Below is a small trained network, with its code and all its weights. Each question gives an input and a class and asks what happens when units are switched off, that is, made to give their printed mean instead of their output.

import numpy as np


def w(rows, s, z=0):
    codes = np.array(rows[::2]) - 128.0
    scale = np.full(codes.shape[1], s)
    scale[-1] = z or s
    return codes * scale


def f(y):
    return np.maximum(y, 0)


def log_softmax(a):
    a = a - a.max(-1, keepdims=True)
    return a - np.log(np.exp(a).sum(-1, keepdims=True))


def net(x, mask):
    res = np.array(x, float).reshape(1, 5) / 4 @ E
    y = f(res @ A[0][:, :-1].T + A[0][:, -1])
    res = res + np.where(mask, y, B[0][:, -1]) @ B[0][:, :-1]
    return log_softmax(res[-1] @ U[:, :-1].T + U[:, -1])


A, B = {}, {}
E = w([
[228,165,218,222],'x0',
[17,2,225,224],'x1',
[141,114,138,112],'x2',
[129,125,128,127],'x3',
[61,221,251,37],'x4',
],0.0053)
A[0] = w([
[180,174,89,80,42],'n1',
[219,149,200,186,213],'n2',
[139,217,199,188,156],'n3',
[181,179,66,79,34],'n4',
[119,208,232,57,202],'n5',
[194,206,135,154,105],'n6',
[62,124,28,97,144],'n7',
[145,58,67,162,49],'n8',
[37,40,169,171,76],'n9',
[170,87,76,198,82],'n10',
[99,179,174,101,74],'n11',
[177,90,28,200,116],'n12',
[163,138,83,48,73],'n13',
[184,99,53,206,174],'n14',
[120,143,96,94,254],'n15',
[199,209,54,70,49],'n16',
[53,202,198,76,118],'n17',
[106,140,120,68,237],'n18',
[53,60,54,7,117],'n19',
[186,51,39,178,65],'n20',
[138,89,52,187,57],'n21',
[91,80,139,148,225],'n22',
[1,122,23,60,123],'n23',
[141,82,197,181,97],'n24',
[199,219,43,55,71],'n25',
[71,10,154,117,99],'n26',
[199,215,60,48,77],'n27',
],0.0072,0.0045)
B[0] = w([
[68,141,243,188,166],'n1',
[248,108,61,228,245],'n2',
[236,37,145,104,204],'n3',
[67,113,241,179,174],'n4',
[206,33,191,56,255],'n5',
[148,127,162,214,182],'n6',
[234,51,133,127,198],'n7',
[62,35,229,49,165],'n8',
[65,167,238,234,200],'n9',
[166,43,223,60,183],'n10',
[141,37,179,40,161],'n11',
[157,38,223,17,216],'n12',
[85,140,218,220,171],'n13',
[193,66,204,65,233],'n14',
[236,76,86,137,230],'n15',
[22,150,236,214,205],'n16',
[151,32,211,23,211],'n17',
[219,63,76,118,222],'n18',
[244,91,81,235,214],'n19',
[125,47,242,29,198],'n20',
[98,28,237,48,170],'n21',
[146,116,138,211,212],'n22',
[255,82,86,222,219],'n23',
[140,127,171,234,178],'n24',
[38,163,240,216,226],'n25',
[82,222,229,234,190],'n26',
[38,146,224,233,223],'n27',
],0.0054,0.0058)
U = w([
[33,138,208,234,70],'0',
[171,96,125,144,254],'1',
[230,95,86,203,145],'2',
[109,63,193,3,60],'3',
[159,111,115,154,233],'4',
[91,147,43,111,157],'5',
[14,210,17,21,2],'6',
[7,217,11,13,2],'7',
],0.0059,0.005)

Each question gives the input, the list of numbers given to net, and the class t.
The units are the neurons (one row each of A and B). Each row of codes is followed by its name. A weight is (code - 128) times the scale printed after its matrix; where a second scale follows, it is the last column's (A, B and U).
mask holds one flag per neuron, in row order. A switched-off neuron (its flag False) gives its mean, the last column of its row in B, instead of its output. The means were averaged over made-up inputs and are rounded, as every weight is.
A unit's drop is (log p(t) with every unit on - log p(t) with that unit switched off) / (log p(t) with every unit on - log p(t) with every unit switched off).
The circuit of an input: a set's keep is (log p(t) with only the set's units on - log p(t) with every unit switched off) / (log p(t) with every unit on - log p(t) with every unit switched off). Starting from the 12 units with the biggest drops (on a tie, the unit counted first), units are removed one at a time, each time the one whose removal leaves the highest keep (on an exact tie, the one counted first), for as long as the keep stays at least 0.8.
circuit, biggest first: the units of the circuit, biggest drop first
most important unit: the unit with the biggest drop
top k neurons: the k neurons with the biggest drops, biggest first
drop of u: that unit's drop, to one decimal
input [2,3,4,-1,8], class 3: circuit, biggest first => (n17, n5)
input [1,-5,-4,-4,4], class 0: circuit, biggest first => (n27, n25)
input [-8,7,1,7,-1], class 2: circuit, biggest first => (n23, n19)
input [4,-4,5,0,-6], class 3: top 2 neurons => (n12, n20)
input [-3,-7,-5,7,-8], class 3: most important unit => n12
input [-5,-6,-3,5,0], class 0: top 3 neurons => (n25, n27, n16)
input [1,-5,4,-4,-5], class 0: drop of n4 => 0.1
input [-3,-8,2,6,-3], class 0: drop of n16 => 0.1
input [1,-5,-3,-5,-2], class 0: drop of n25 => 0.2
input [4,-1,2,7,8], class 3: top 2 neurons => (n17, n5)
